M = [ 0.031 -0.149  0.176  0.025  0.164 -0.173 -0.034]
What is the 3rd entry from the right? 0.164
The third largest entry: 0.031
The last entry -> -0.034
What is the entry just left of the centre entry? 0.176
The second entry from the left is -0.149

Read these off the table that follows.
1) Find the third entry in reading order.
2) Find the entry just left of 0.74.
3) Find the entry just right of -0.22.
4) Find the 4th entry in reading order.
5) Find the third largest entry.
6) Find the entry just right of -1.33.
((0.59, 0.48, -0.55, -0.51, -0.09, -0.22, -0.06, 0.52, 0.49, 0.52, 0.43), (-1.33, -0.99, 0.62, 0.51, -0.02, 0.37, -0.60, -1.83, -2.05, -2.08, -0.89), (0.43, 0.52, -0.80, -0.78, 0.35, 0.26, -0.65, 0.01, -0.17, -0.16, 0.74), (1.25, 0.90, -0.76, -0.65, -0.35, -0.70, 0.47, 1.53, 1.68, 1.71, 0.71))
1) -0.55
2) -0.16
3) -0.06
4) -0.51
5) 1.53
6) -0.99

data =
-0.003  -0.031  -0.017   0.096   0.057   0.081   0.216  -0.043   0.037   0.081  -0.124   0.013   0.153
-0.033   0.039  -0.012  -0.080   0.048   0.043  -0.076   0.005  -0.010  -0.127  -0.142  -0.226   0.060
-0.016   0.003  -0.072   0.011   0.005  -0.054  -0.019  -0.057  -0.038  -0.011  -0.027  -0.025   0.012
-0.002   0.057  -0.169   0.036   0.043  -0.146  -0.046  -0.113  -0.069  -0.021  -0.001  -0.032   0.040
-0.011  -0.029  -0.007   0.020  -0.022   0.009  -0.055  -0.027  -0.047  -0.016  -0.042  -0.012  -0.028
-0.016   0.005  -0.073   0.011   0.005  -0.054  -0.018  -0.057  -0.037  -0.011  -0.026  -0.024   0.012
-0.010  -0.029  -0.006   0.026  -0.020   0.012  -0.058  -0.028  -0.049  -0.014  -0.045  -0.012  -0.028
 0.011   0.084  -0.225   0.079   0.068  -0.183  -0.075  -0.157  -0.103  -0.020  -0.004  -0.034   0.059
-0.022  -0.018  -0.022  -0.029  -0.018  -0.027  -0.011  -0.018  -0.014  -0.020  -0.015  -0.022  -0.019
-0.043   0.059   0.067   0.010  -0.003  -0.074   0.103  -0.079  -0.099  -0.064  -0.072  -0.056  -0.155
-0.221  -0.125  -0.094  -0.106  -0.139  -0.037  -0.023  -0.107  -0.095   0.151  -0.142  -0.090  -0.029
-0.032   0.023   0.031   0.008  -0.013  -0.052   0.086  -0.066  -0.089  -0.064  -0.049  -0.058  -0.130
Counting starts at 0.
The entry in row 0 and column 1: -0.031
What is the entry just left of the largest entry?
A: 0.081
The entry directly below the smallest entry -> -0.025
What is the entry in row 0 and column 2?
A: -0.017
The bottom entry of the column that holds the smallest entry is -0.058
The bottom-left entry is -0.032
What is the bottom entry of the column that holds the largest entry?
A: 0.086
The entry in the top-left corner: -0.003
The entry at row 2, column 0: -0.016
The entry directly below -0.099: -0.095
What is the entry just right of -0.221?
A: -0.125
What is the entry at row 2, column 1?
A: 0.003
What is the entry in row 1 and column 0?
A: -0.033
The entry in row 1 and column 2 is -0.012
The bottom-right entry -> -0.130
What is the entry just right of -0.106?
A: -0.139
The entry directly above -0.069 -> -0.038
The top-right entry is 0.153
What is the entry at row 2, column 2?
A: -0.072
The largest entry is 0.216
The entry just right of the largest entry is -0.043
The entry just left of -0.157 is -0.075
What is the entry just right of 0.151?
A: -0.142
What is the entry directly above -0.099?
A: -0.014
The entry directly below -0.113 is -0.027
The top entry of the column that holds the smallest entry: 0.013
What is the entry directly above 0.079?
A: 0.026
The entry just right of -0.103 -> -0.020
What is the entry directly below the largest entry?
A: -0.076

Questions about the table below. Rows and columns are numbered from 0.
1) Which number is the entry directly below the largest entry?
2) Which number is the bottom-right entry?
3) Which number is the entry at row 1, column 0?
4) Which number is the entry directly below 526?
5) Which number is the entry at row 2, column 0?
6) Which number is the entry at row 0, column 0?
7) Which number is the entry directly above the smallest entry?
8) Which number is the entry at row 0, column 1?
array([[563, 870, 703, 517, 352, 461, 346, 868],
       [356, 410, 716, 335,  34, 175, 758, 426],
       [531, 699, 564, 405, 226, 407, 338, 665],
       [449, 461, 700, 452, 199, 280, 699, 599],
       [269, 690, 965, 374, 569, 386, 342, 322],
       [395, 569, 534, 449, 367, 434, 464, 539],
       [376, 533, 598, 525, 329, 600, 398, 707],
       [308, 635, 894, 349, 370, 223, 496, 388],
       [365, 487, 717, 341, 262, 191, 559, 388],
       [543, 499, 649, 462, 210, 435, 300, 873],
       [488, 434, 508, 304, 265, 612, 121, 361],
       [528, 516, 593, 481, 204, 407, 554, 707],
       [342, 535, 551, 443, 296, 485, 446, 519],
       [461, 481, 673, 503, 239, 526, 308, 862],
       [447, 610, 665, 376, 351, 377, 496, 368],
       [386, 230, 601, 417, 151, 304, 708, 464]])
1) 534
2) 464
3) 356
4) 377
5) 531
6) 563
7) 352
8) 870

grid =
[[ 57 -16  -6  23 -42 -42 -44 -41  12 -39 -37  41  40   7]
 [ 14  16  -4  47  53  60  55  26  69  85  19 -27  12  63]
 [-23  11  23 -62 -30 -41 -39  -4 -73 -51   5  20 -21 -76]]
Rows and columns are numbered from 0.
Read off the bottom entry of the column that holds the largest entry.
-51
The top-right entry -> 7
Read off the entry just right of 55.
26
The top-left entry: 57
Read off the minimum.
-76
The bottom-left entry: -23
Read off the entry at row 0, column 1.
-16
The entry directly above 5 is 19
Read off the entry directly above -30.
53
Read off the entry just left of 26.
55
Read off the entry in row 2 and column 1.
11
The entry at row 1, column 0 -> 14
The entry directly above the largest entry -> -39
The entry just right of 41: 40
Read off the entry just left of -76.
-21
Read off the entry directly below 60.
-41
The entry at row 2, column 2 is 23

Read these off the row that follows.
1) What is the entry just left of the smallest entry?
2) What is the entry just right of -377?
[ 733 -651 -377   53]
1) 733
2) 53

Questions about the grid below.
1) Give the entry just right of the centre entry.
2) Give the entry just right of -50.
3) Give the smallest entry.
4) Give the entry just left of the centre entry.
[[45, -40, 50, 7, -19, 14, 48, -29, -64], [29, 39, 39, 63, 40, -22, -30, -33, 52], [-15, 14, -9, -8, 39, 14, -12, 12, -13], [66, 67, -61, -25, 50, -7, 52, 19, -1], [9, -59, -43, -52, 25, -52, -41, 43, 0], [16, -57, -27, -9, -46, -50, -29, -7, -67], [25, -46, 36, -29, 3, 35, 60, 28, -63], [2, 67, 36, 37, -10, -22, -28, -12, -47], [29, 1, -7, 56, -13, 29, -6, 42, -27], [-42, -7, 2, 11, -7, 24, -54, -63, -7], [4, 67, -46, 60, -42, 29, -26, -42, -64], [-25, 63, 36, 18, -41, -63, -36, 61, 62], [-45, 28, -5, 59, 34, -59, -53, 6, -32], [21, 62, 15, 3, 26, -46, 20, 9, -38], [18, -52, 34, 36, 17, -4, 51, -12, -39]]
1) -22
2) -29
3) -67
4) 37

Questions about the row below.
1) What is the second entry from the left?
2) What is the 1st entry?
3) What is the last entry?
[-44  23 -94 -67]
1) 23
2) -44
3) -67

  68.034    28.949    63.769   -90.913   -67.848  -120.845  -133.692    23.052  -131.754
  83.533   135.136   -33.833   -43.855   -51.090  -190.550  -125.348   -46.252   -58.055
 101.460   134.642    10.265   -50.400   -31.396  -164.634  -108.373   -29.995   -76.057
The smallest entry in the first row: -133.692
Read off the entry directly below the centre entry.
-31.396
The entry directly above the centre entry: -67.848
The entry directly below 83.533 is 101.460
Read off the bottom-right entry.
-76.057
The entry just left of -108.373 is -164.634
The entry just right of -164.634 -> -108.373
Read off the fourth entry, reading row by row.
-90.913
Read off the first entry in reading order.
68.034
Read off the entry just right of -51.090.
-190.550
Read off the entry directly above the smallest entry.
-120.845
The entry directly above the largest entry is 28.949
Read off the 2nd entry from the end, reading row by row.
-29.995
The last entry in the row that holds the smallest entry: -58.055
Read off the 3rd entry on the main diagonal.
10.265
Read off the entry just right of the largest entry.
-33.833
The entry directly below 68.034 -> 83.533
The largest entry in the last row -> 134.642
The top-right entry is -131.754
